Here is a tiny trained network, its code and every weight. The questions are about switching its units off for an input and a class, where a switched-off unit gives its printed mean instead of its output.

import numpy as np


def w(rows, s, z=0):
    codes = np.array(rows[::2]) - 128.0
    scale = np.full(codes.shape[1], s)
    scale[-1] = z or s
    return codes * scale


def norm(h):
    return h / np.sqrt((h * h).mean(-1, keepdims=True) + 1e-5)


def f(y):
    return y / 2 * (1 + np.tanh(0.7978845608 * (y + 0.044715 * y**3)))


def log_softmax(a):
    a = a - a.max(-1, keepdims=True)
    return a - np.log(np.exp(a).sum(-1, keepdims=True))


def net(x, mask):
    res = np.array(x, float).reshape(1, 2) / 4 @ E
    u = 0
    for l in range(2):
        y = f(norm(res) @ A[l][:, :-1].T + A[l][:, -1])
        res = res + np.where(mask[u : u + 7], y, B[l][:, -1]) @ B[l][:, :-1]
        u += 7
    return log_softmax(norm(res)[-1] @ U[:, :-1].T + U[:, -1])


A, B = {}, {}
E = w([
[161,126,9,119,163,168,147,229,152,216],'x0',
[95,245,51,126,100,91,160,76,46,86],'x1',
],0.013)
A[0] = w([
[175,65,128,110,161,174,124,185,151,190,53],'0.n1',
[110,158,157,151,93,108,122,78,91,61,44],'0.n2',
[105,138,153,134,97,83,130,62,74,37,78],'0.n3',
[142,157,160,114,148,101,121,76,99,69,38],'0.n4',
[74,231,17,39,156,104,252,180,63,159,162],'0.n5',
[127,139,144,127,164,107,131,73,109,75,2],'0.n6',
[182,97,140,137,155,186,125,172,173,141,76],'0.n7',
],0.019,0.0076)
B[0] = w([
[172,118,133,179,72,142,97,162,133,111,197],'0.n1',
[104,99,175,144,103,102,113,127,120,85,175],'0.n2',
[68,119,148,91,159,117,90,86,154,103,191],'0.n3',
[112,105,142,107,141,132,111,116,144,111,162],'0.n4',
[111,251,43,27,220,87,235,69,35,184,252],'0.n5',
[116,88,149,121,154,139,104,129,147,151,150],'0.n6',
[163,110,119,134,60,115,114,148,148,144,179],'0.n7',
],0.021,0.033)
A[1] = w([
[153,151,91,145,141,193,152,130,106,111,18],'1.n1',
[123,201,120,115,183,153,177,78,63,143,122],'1.n2',
[111,245,40,43,194,86,215,103,35,196,93],'1.n3',
[148,251,34,53,140,78,206,118,21,162,249],'1.n4',
[148,133,87,139,118,127,150,191,78,155,63],'1.n5',
[84,213,64,72,200,76,214,165,33,155,130],'1.n6',
[140,105,118,113,115,139,132,197,131,167,73],'1.n7',
],0.022,0.011)
B[1] = w([
[131,56,116,103,167,127,172,91,97,140,131],'1.n1',
[172,107,83,165,140,165,171,186,153,131,187],'1.n2',
[88,194,32,92,223,217,252,132,30,219,251],'1.n3',
[89,200,109,46,225,227,189,142,98,68,253],'1.n4',
[144,122,150,155,126,128,93,148,169,107,145],'1.n5',
[102,132,39,90,211,164,231,79,73,245,227],'1.n6',
[131,113,111,139,123,124,107,140,157,126,140],'1.n7',
],0.024,0.053)
U = w([
[45,210,20,31,251,209,241,82,34,229,254],'0',
[197,67,93,199,35,99,80,207,167,176,70],'1',
[55,74,192,100,135,68,73,32,156,80,212],'2',
[193,230,43,89,130,221,130,221,117,85,21],'3',
],0.022,0.0087)

Each question gives the input, the list of numbers given to net, and the class t.
The units are the neurons (one row each of A and B). Each row of codes is followed by its name. A weight is (code - 128) times the scale printed after its matrix; where a second scale follows, it is the last column's (A, B and U).
mask holds one flag per neuron, layer by layer. A switched-off neuron (its flag False) gives its mean, the last column of its row in B, instead of its output. The means were averaged over made-up inputs and are rounded, as every weight is.
A unit's drop is (log p(t) with every unit on - log p(t) with that unit switched off) / (log p(t) with every unit on - log p(t) with every unit switched off).
The circuit of an input: a set's keep is (log p(t) with only the set's units on - log p(t) with every unit switched off) / (log p(t) with every unit on - log p(t) with every unit switched off). Starting from the 12 units with the biggest drops (on a tie, the unit counted first), units are removed one at a time, each time the one whose removal leaves the highest keep (on an exact tie, the one counted first), for as long as the keep stays at least 0.8.
units of the circuit, in order: the units of the circuit, biggest drop first
top k neurons: the k neurons with the biggest drops, biggest first
k most important neurons of layer l: the k neurons of layer l with the biggest drops, biggest first
drop when u is switched off: that unit's drop, to one decimal
input [8,-5], class 1: units of the circuit, in order -> 0.n5, 1.n4, 1.n3, 1.n6
input [6,-7], class 1: top 3 neurons -> 0.n5, 1.n4, 1.n3
input [2,-3], class 1: top 2 neurons -> 0.n5, 1.n4
input [-1,1], class 2: 2 most important neurons of layer 0 -> 0.n5, 0.n2
input [-8,7], class 2: units of the circuit, in order -> 0.n5, 1.n3, 1.n6, 1.n4
input [-3,3], class 2: top 3 neurons -> 0.n5, 1.n3, 0.n2
input [-2,1], class 2: 2 most important neurons of layer 1 -> 1.n3, 1.n6
input [8,-4], class 3: units of the circuit, in order -> 0.n5, 0.n1, 1.n6, 1.n3
input [2,-4], class 1: top 3 neurons -> 0.n5, 1.n4, 1.n3
input [7,-7], class 1: top 2 neurons -> 0.n5, 1.n4
input [-2,-4], class 1: top 3 neurons -> 0.n5, 1.n3, 1.n4
input [3,-5], class 1: top 2 neurons -> 0.n5, 1.n4
input [2,-8], class 1: top 3 neurons -> 0.n5, 1.n4, 1.n3
input [-2,-7], class 1: drop when 1.n6 is switched off -> 0.3
input [-8,5], class 2: drop when 1.n6 is switched off -> 0.1
input [-8,-1], class 2: drop when 1.n6 is switched off -> 0.2
input [1,-4], class 1: drop when 1.n3 is switched off -> 0.4
